Below is a small trained network, with its code and all its weights. Each question gives an input and a class and asks what happens when units are switched off, that is, made to give their printed mean instead of their output.

import numpy as np


def w(rows, s, z=0):
    codes = np.array(rows[::2]) - 128.0
    scale = np.full(codes.shape[1], s)
    scale[-1] = z or s
    return codes * scale


def norm(h):
    return h / np.sqrt((h * h).mean(-1, keepdims=True) + 1e-5)


def f(y):
    return np.maximum(y, 0)


def log_softmax(a):
    a = a - a.max(-1, keepdims=True)
    return a - np.log(np.exp(a).sum(-1, keepdims=True))


def net(x, mask):
    res = np.array(x, float).reshape(1, 8) / 4 @ E
    u = 0
    for l in range(3):
        y = f(norm(res) @ A[l][:, :-1].T + A[l][:, -1])
        res = res + np.where(mask[u : u + 11], y, B[l][:, -1]) @ B[l][:, :-1]
        u += 11
    return log_softmax(norm(res)[-1] @ U[:, :-1].T + U[:, -1])


A, B = {}, {}
E = w([
[128,127,127,131,128,128,129,131,131],'x0',
[187,72,197,190,141,90,211,87,227],'x1',
[127,81,170,112,198,205,208,152,54],'x2',
[98,197,173,71,1,195,197,163,169],'x3',
[164,253,163,82,232,103,140,145,155],'x4',
[132,131,128,127,127,127,129,123,125],'x5',
[152,180,159,247,118,197,88,98,99],'x6',
[129,129,128,124,127,130,127,126,129],'x7',
],0.0049)
A[0] = w([
[161,92,150,168,170,77,131,154,143,91],'L0N0',
[160,175,112,102,157,110,152,116,99,89],'L0N1',
[135,179,102,137,94,62,82,93,179,17],'L0N2',
[141,120,128,158,142,123,173,117,176,20],'L0N3',
[135,104,93,46,119,96,148,136,165,37],'L0N4',
[188,207,181,107,156,110,127,97,97,23],'L0N5',
[144,82,154,114,221,219,225,114,35,3],'L0N6',
[161,164,57,141,67,59,62,77,193,78],'L0N7',
[144,162,196,93,57,166,156,174,196,63],'L0N8',
[158,183,150,221,150,254,66,59,143,41],'L0N9',
[53,155,125,99,100,126,68,149,72,88],'L0N10',
],0.0059,0.0052)
B[0] = w([
[130,166,108,97,104,185,130,68,111,200],'L0N0',
[88,117,84,140,124,153,125,149,155,160],'L0N1',
[103,92,198,118,135,164,86,174,152,170],'L0N2',
[159,118,144,122,105,139,138,77,129,139],'L0N3',
[125,140,141,119,123,100,173,150,78,171],'L0N4',
[87,164,75,167,162,123,161,164,173,156],'L0N5',
[128,104,225,98,111,153,48,199,176,255],'L0N6',
[128,102,230,113,148,176,100,194,123,250],'L0N7',
[98,173,123,105,84,177,178,79,124,240],'L0N8',
[149,134,137,141,83,1,185,198,48,240],'L0N9',
[176,156,115,111,115,174,137,101,119,225],'L0N10',
],0.0071,0.003)
A[1] = w([
[103,183,50,116,139,146,50,117,64,32],'L1N0',
[102,80,99,17,153,48,178,144,158,43],'L1N1',
[116,167,127,146,77,65,38,125,202,3],'L1N2',
[119,252,110,108,197,107,135,125,179,86],'L1N3',
[160,83,98,127,198,82,64,88,119,10],'L1N4',
[132,210,152,159,201,127,134,127,165,56],'L1N5',
[160,86,198,209,144,71,200,50,239,31],'L1N6',
[148,125,153,121,101,134,193,80,168,56],'L1N7',
[89,7,102,199,49,146,80,74,90,34],'L1N8',
[100,74,89,126,21,177,136,118,132,87],'L1N9',
[193,54,102,174,254,74,49,116,92,94],'L1N10',
],0.0066,0.003)
B[1] = w([
[234,88,97,86,135,160,113,84,117,185],'L1N0',
[180,152,156,255,83,43,120,169,51,195],'L1N1',
[145,76,218,98,150,147,99,183,141,158],'L1N2',
[86,23,60,181,191,105,156,131,169,184],'L1N3',
[90,190,155,149,76,163,158,89,158,176],'L1N4',
[100,45,76,161,151,96,150,150,146,169],'L1N5',
[206,117,48,38,141,169,50,115,45,227],'L1N6',
[137,156,101,116,166,134,75,80,101,179],'L1N7',
[108,134,84,135,225,70,161,183,199,230],'L1N8',
[103,131,107,154,245,107,163,129,162,225],'L1N9',
[42,220,170,103,22,170,186,71,177,255],'L1N10',
],0.0073,0.005)
A[2] = w([
[120,183,88,74,102,180,104,193,75,127],'L2N0',
[109,104,144,82,82,52,173,135,94,5],'L2N1',
[171,121,106,99,154,147,101,57,111,62],'L2N2',
[115,169,127,111,158,115,148,113,130,80],'L2N3',
[122,94,226,92,120,137,179,146,148,82],'L2N4',
[101,55,247,77,167,159,84,157,99,20],'L2N5',
[106,138,129,136,95,68,1,82,169,102],'L2N6',
[224,109,60,83,102,182,106,98,76,87],'L2N7',
[57,203,133,98,63,173,204,29,134,14],'L2N8',
[165,155,149,220,78,37,146,138,32,73],'L2N9',
[139,131,70,103,129,160,81,120,77,41],'L2N10',
],0.0064,0.0029)
B[2] = w([
[177,81,159,153,151,99,125,55,155,221],'L2N0',
[173,138,119,205,103,95,107,89,52,158],'L2N1',
[136,149,103,71,134,151,108,100,102,172],'L2N2',
[115,111,103,170,108,154,125,158,144,150],'L2N3',
[141,138,141,152,125,142,12,117,130,205],'L2N4',
[130,125,202,146,73,137,46,177,192,210],'L2N5',
[85,142,214,116,84,211,158,159,99,173],'L2N6',
[175,84,84,60,164,119,79,67,100,212],'L2N7',
[27,195,107,169,59,159,128,50,168,254],'L2N8',
[170,147,115,136,68,44,177,156,2,215],'L2N9',
[194,120,131,99,128,119,119,68,127,163],'L2N10',
],0.0061,0.0046)
U = w([
[48,185,132,139,52,181,156,59,167,253],'0',
[143,77,251,111,119,167,40,226,161,152],'1',
[215,91,75,58,153,146,91,60,87,188],'2',
[153,141,132,185,73,33,170,172,18,2],'3',
[72,80,53,162,222,96,182,182,208,15],'4',
],0.011,0.00097)

Each question gives the input, the list of numbers given to net, and the class t.
The units are the neurons (one row each of A and B). Each row of codes is followed by its name. A weight is (code - 128) times the scale printed after its matrix; where a second scale follows, it is the last column's (A, B and U).
mask holds one flag per neuron, layer by layer. A switched-off neuron (its flag False) gives its mean, the last column of its row in B, instead of its output. The means were averaged over made-up inputs and are rounded, as every weight is.
A unit's drop is (log p(t) with every unit on - log p(t) with that unit switched off) / (log p(t) with every unit on - log p(t) with every unit switched off).
The circuit of an input: a set's keep is (log p(t) with only the set's units on - log p(t) with every unit switched off) / (log p(t) with every unit on - log p(t) with every unit switched off). Starting from the 12 units with the biggest drops (on a tie, the unit counted first), units are removed one at a time, each time the one whose removal leaves the highest keep (on an exact tie, the one counted first), for as long as the keep stays at least 0.8.
circuit, biggest first: the units of the circuit, biggest drop first
k most important neurons: the k neurons with the biggest drops, biggest first
k most important neurons of layer l: the k neurons of layer l with the biggest drops, biggest first
input [2,8,7,7,8,1,-2,-5], class 2: 2 most important neurons	[L1N10, L1N6]
input [-4,1,4,-4,5,-8,-5,-5], class 3: 4 most important neurons	[L1N1, L0N7, L1N8, L1N9]
input [1,8,6,-4,6,8,3,0], class 2: circuit, biggest first	[L1N6]
input [8,-1,-6,-4,0,-2,-6,2], class 1: 2 most important neurons of layer 0	[L0N7, L0N2]
input [-5,-7,-8,-3,6,6,-5,2], class 1: circuit, biggest first	[L0N7, L1N2]
input [8,-2,6,6,-2,7,7,3], class 3: 2 most important neurons	[L0N9, L1N10]
input [6,-7,-7,-3,-5,-4,-4,-2], class 1: 3 most important neurons	[L0N7, L1N2, L1N6]
input [-7,4,6,-7,-8,6,7,5], class 4: 3 most important neurons	[L1N8, L1N1, L0N7]
input [8,0,2,-4,3,4,5,-6], class 3: 2 most important neurons	[L0N9, L2N9]
input [-1,3,-5,1,-6,0,1,-5], class 4: 3 most important neurons	[L1N8, L0N6, L1N9]
input [5,-5,6,4,3,-3,-6,5], class 1: 4 most important neurons	[L0N9, L0N6, L1N10, L1N6]
input [4,-4,6,5,-5,-2,5,-5], class 1: circuit, biggest first	[L1N10, L0N6]
input [-8,-8,-6,4,-1,3,4,0], class 2: 2 most important neurons	[L0N10, L1N0]
input [-6,-4,-4,1,-2,0,5,-6], class 3: most important neuron	[L0N9]
input [-8,-6,-6,-2,1,-4,-6,1], class 1: 3 most important neurons	[L0N7, L0N2, L1N6]
input [7,-4,-2,2,5,5,-2,1], class 4: 3 most important neurons	[L1N3, L1N6, L0N5]
input [8,-5,0,2,-7,1,4,0], class 4: 2 most important neurons	[L1N8, L1N9]
input [7,-7,-1,3,7,-7,5,-4], class 2: circuit, biggest first	[L1N0, L1N10]
input [-8,-5,3,5,-8,-7,-8,0], class 3: 3 most important neurons	[L1N1, L2N1, L0N4]
input [1,-6,7,5,0,1,0,-5], class 1: 2 most important neurons of layer 1	[L1N10, L1N6]
input [2,-6,4,-1,2,2,8,6], class 3: 3 most important neurons	[L0N9, L1N6, L2N9]
input [-1,2,7,-3,-6,8,0,-7], class 1: circuit, biggest first	[L0N6]
input [-2,-6,3,-8,1,-5,-7,6], class 0: 2 most important neurons of layer 1	[L1N10, L1N4]
input [8,-8,7,7,-1,-2,1,-1], class 2: circuit, biggest first	[L1N10, L2N0]
input [1,8,2,-7,4,-7,-7,-1], class 2: 2 most important neurons of layer 1	[L1N6, L1N1]
input [2,-6,0,0,1,6,-7,-2], class 3: 3 most important neurons of layer 0	[L0N4, L0N0, L0N8]
input [-6,-1,3,-3,-6,6,0,1], class 4: circuit, biggest first	[L1N8]
input [-1,-8,-1,4,-5,-8,-7,7], class 2: 2 most important neurons of layer 0	[L0N10, L0N9]
input [8,-3,7,-8,-8,-2,8,8], class 0: 4 most important neurons of layer 1	[L1N10, L1N1, L1N6, L1N4]
input [-7,-7,6,-7,-5,7,5,0], class 0: 3 most important neurons of layer 0	[L0N8, L0N0, L0N7]
